Below is a small trained network, with its code and all its weights. Each question gives an input and a class and asks what happens when units are switched off, that is, made to give their printed mean instead of their output.

import numpy as np


def w(rows, s, z=0):
    codes = np.array(rows[::2]) - 128.0
    scale = np.full(codes.shape[1], s)
    scale[-1] = z or s
    return codes * scale


def norm(h):
    return h / np.sqrt((h * h).mean(-1, keepdims=True) + 1e-5)


def f(y):
    return y / 2 * (1 + np.tanh(0.7978845608 * (y + 0.044715 * y**3)))


def log_softmax(a):
    a = a - a.max(-1, keepdims=True)
    return a - np.log(np.exp(a).sum(-1, keepdims=True))


def net(x, mask):
    res = np.array(x, float).reshape(1, 4) / 4 @ E
    u = 0
    for l in range(2):
        y = f(norm(res) @ A[l][:, :-1].T + A[l][:, -1])
        res = res + np.where(mask[u : u + 5], y, B[l][:, -1]) @ B[l][:, :-1]
        u += 5
    return log_softmax(norm(res)[-1] @ U[:, :-1].T + U[:, -1])


A, B = {}, {}
E = w([
[156,222,73,107,78],'x0',
[168,102,36,183,174],'x1',
[100,124,124,2,129],'x2',
[115,220,202,121,186],'x3',
],0.0079)
A[0] = w([
[122,154,25,74,144,3],'0.n1',
[126,19,113,211,200,80],'0.n2',
[120,122,31,172,65,14],'0.n3',
[121,233,185,175,169,19],'0.n4',
[116,146,2,86,117,60],'0.n5',
],0.021,0.0055)
B[0] = w([
[193,73,207,101,205,184],'0.n1',
[6,38,103,173,135,252],'0.n2',
[162,191,82,156,24,196],'0.n3',
[127,253,135,116,207,237],'0.n4',
[214,84,171,130,182,210],'0.n5',
],0.027,0.011)
A[1] = w([
[210,62,79,100,182,1],'1.n1',
[131,202,53,113,222,16],'1.n2',
[178,32,4,136,135,35],'1.n3',
[75,133,206,25,51,33],'1.n4',
[91,139,5,156,154,1],'1.n5',
],0.016,0.0036)
B[1] = w([
[193,50,152,57,150,188],'1.n1',
[95,233,117,62,123,254],'1.n2',
[111,251,204,130,169,187],'1.n3',
[135,91,53,42,85,185],'1.n4',
[158,33,191,126,140,177],'1.n5',
],0.018,0.0078)
U = w([
[205,165,91,203,2,2],'0',
[239,47,212,105,187,137],'1',
[107,76,71,4,62,14],'2',
[92,252,142,77,190,177],'3',
[8,32,125,185,124,205],'4',
],0.015,0.0037)

Each question gives the input, the list of numbers given to net, and the class t.
The units are the neurons (one row each of A and B). Each row of codes is followed by its name. A weight is (code - 128) times the scale printed after its matrix; where a second scale follows, it is the last column's (A, B and U).
mask holds one flag per neuron, layer by layer. A switched-off neuron (its flag False) gives its mean, the last column of its row in B, instead of its output. The means were averaged over made-up inputs and are rounded, as every weight is.
A unit's drop is (log p(t) with every unit on - log p(t) with that unit switched off) / (log p(t) with every unit on - log p(t) with every unit switched off).
The circuit of an input: a set's keep is (log p(t) with only the set's units on - log p(t) with every unit switched off) / (log p(t) with every unit on - log p(t) with every unit switched off). Starting from all 10 units, units are removed one at a time, each time the one whose removal leaves the highest keep (on an exact tie, the one counted first), for as long as the keep stays at least 0.8.
circuit, biggest first: the units of the circuit, biggest drop first
unit that matters most: the unit with the biggest drop
k most important neurons: the k neurons with the biggest drops, biggest first
k most important neurons of layer l: the k neurons of layer l with the biggest drops, biggest first
drop when u is switched off: that unit's drop, to one decimal
input [-5,3,-5,-7], class 4: circuit, biggest first => 0.n2
input [-4,-7,-3,-1], class 2: 3 most important neurons => 0.n5; 0.n4; 0.n2
input [1,-4,1,-5], class 0: circuit, biggest first => 0.n1; 0.n4; 0.n2
input [-6,-6,5,4], class 2: circuit, biggest first => 0.n4; 0.n5; 1.n4
input [-3,-1,6,-3], class 1: circuit, biggest first => 0.n4; 0.n2
input [2,-6,5,-3], class 2: 3 most important neurons => 0.n4; 0.n2; 1.n4
input [6,6,-2,0], class 1: 2 most important neurons of layer 0 => 0.n5; 0.n1
input [-2,-4,3,-6], class 2: 3 most important neurons => 0.n2; 0.n4; 0.n5
input [-4,-6,6,-8], class 2: 4 most important neurons => 0.n2; 0.n4; 0.n5; 0.n1
input [6,-1,-1,-4], class 1: 2 most important neurons => 0.n5; 0.n1
input [-7,6,2,-7], class 4: drop when 0.n2 is switched off => 0.3
input [-1,-8,6,0], class 2: drop when 0.n4 is switched off => 0.6
input [-8,-3,8,1], class 2: drop when 0.n2 is switched off => 0.7
input [-2,8,-7,-1], class 4: drop when 0.n3 is switched off => 0.0
input [8,7,1,-8], class 1: unit that matters most => 0.n5
